Below are the code and all the weights of a small trained network. Each question names an input and a class and asks about switching units off, where a switched-off unit gives its printed mean instead of its output.

import numpy as np


def w(rows, s, z=0):
    codes = np.array(rows[::2]) - 128.0
    scale = np.full(codes.shape[1], s)
    scale[-1] = z or s
    return codes * scale


def f(y):
    return y / 2 * (1 + np.tanh(0.7978845608 * (y + 0.044715 * y**3)))


def log_softmax(a):
    a = a - a.max(-1, keepdims=True)
    return a - np.log(np.exp(a).sum(-1, keepdims=True))


def net(x, mask):
    res = np.array(x, float).reshape(1, 7) / 4 @ E
    y = f(res @ A[0][:, :-1].T + A[0][:, -1])
    res = res + np.where(mask, y, B[0][:, -1]) @ B[0][:, :-1]
    return log_softmax(res[-1] @ U[:, :-1].T + U[:, -1])


A, B = {}, {}
E = w([
[103,161,164,103,77,149,174,113,180,86],'x0',
[56,98,165,164,79,180,64,104,9,107],'x1',
[142,74,164,129,153,96,103,197,114,180],'x2',
[117,109,170,166,199,45,174,205,151,186],'x3',
[192,125,73,85,139,96,143,137,206,166],'x4',
[138,117,112,101,139,143,104,128,138,147],'x5',
[51,184,154,122,29,123,147,69,180,77],'x6',
],0.013)
A[0] = w([
[145,192,120,61,114,76,183,179,222,146,200],'N0',
[101,41,169,175,195,85,105,241,68,214,69],'N1',
[163,55,132,173,190,139,102,196,67,254,182],'N2',
[186,160,48,56,181,163,125,130,221,188,147],'N3',
[85,134,124,172,125,154,119,75,72,92,2],'N4',
[81,199,236,130,108,120,180,84,170,122,171],'N5',
],0.0085,0.0025)
B[0] = w([
[105,125,118,73,139,112,177,174,246,169,221],'N0',
[134,66,21,152,163,131,142,135,43,137,250],'N1',
[181,107,65,119,206,129,134,165,67,119,248],'N2',
[242,136,239,122,44,44,169,27,164,140,223],'N3',
[108,147,123,80,181,179,142,89,125,71,187],'N4',
[60,132,120,174,165,209,60,211,142,117,200],'N5',
],0.011,0.019)
U = w([
[147,48,115,133,217,94,90,150,16,162,219],'0',
[172,101,194,6,72,26,127,54,202,146,5],'1',
[18,234,165,120,25,230,23,18,42,2,232],'2',
[31,152,159,154,135,99,94,219,250,174,26],'3',
],0.0075,0.0034)

Each question gives the input, the list of numbers given to net, and the class t.
The units are the neurons (one row each of A and B). Each row of codes is followed by its name. A weight is (code - 128) times the scale printed after its matrix; where a second scale follows, it is the last column's (A, B and U).
mask holds one flag per neuron, in row order. A switched-off neuron (its flag False) gives its mean, the last column of its row in B, instead of its output. The means were averaged over made-up inputs and are rounded, as every weight is.
A unit's drop is (log p(t) with every unit on - log p(t) with that unit switched off) / (log p(t) with every unit on - log p(t) with every unit switched off).
The circuit of an input: a set's keep is (log p(t) with only the set's units on - log p(t) with every unit switched off) / (log p(t) with every unit on - log p(t) with every unit switched off). Starting from all 6 units, units are removed one at a time, each time the one whose removal leaves the highest keep (on an exact tie, the one counted first), for as long as the keep stays at least 0.8.
circuit, biggest first: the units of the circuit, biggest drop first
unit that matters most: the unit with the biggest drop
k most important neurons: the k neurons with the biggest drops, biggest first
drop when u is switched off: that unit's drop, to one decimal
input [3,1,-3,3,-3,4,0], class 2: circuit, biggest first : [N0, N2]
input [6,-8,-5,3,3,-2,7], class 3: unit that matters most : N5
input [4,5,-4,3,-6,2,-4], class 2: circuit, biggest first : [N2, N4]
input [8,0,-4,4,-7,-2,-5], class 2: circuit, biggest first : [N0, N2]
input [2,0,-3,-7,-2,4,-8], class 2: circuit, biggest first : [N1, N2]
input [6,3,-5,4,-8,7,-5], class 2: circuit, biggest first : [N2, N0]
input [-5,-3,-2,-6,0,1,3], class 1: 3 most important neurons : [N5, N1, N4]
input [-8,-2,0,2,-3,4,8], class 3: 3 most important neurons : [N1, N3, N2]
input [-1,4,3,2,5,4,7], class 3: 2 most important neurons : [N3, N1]
input [4,-5,0,3,0,-6,-2], class 1: 2 most important neurons : [N3, N1]
input [7,2,-4,4,-2,-5,6], class 3: 3 most important neurons : [N5, N3, N1]
input [-5,-2,5,-6,1,-3,6], class 2: circuit, biggest first : [N0, N2]
input [-4,-6,-5,8,4,4,-5], class 1: 2 most important neurons : [N3, N0]
input [5,-5,8,5,5,6,0], class 1: circuit, biggest first : [N3]
input [7,0,-1,-3,-3,6,-5], class 2: 2 most important neurons : [N0, N2]
input [1,4,-1,1,6,4,5], class 3: 2 most important neurons : [N3, N4]
input [4,-7,-7,-2,6,-6,7], class 3: 2 most important neurons : [N5, N0]
input [-8,-1,-2,-2,-7,-6,1], class 2: 2 most important neurons : [N2, N1]
input [4,-6,0,8,8,-8,-5], class 1: drop when N3 is switched off : 0.4
input [-5,1,-3,4,-8,5,4], class 2: circuit, biggest first : [N2]
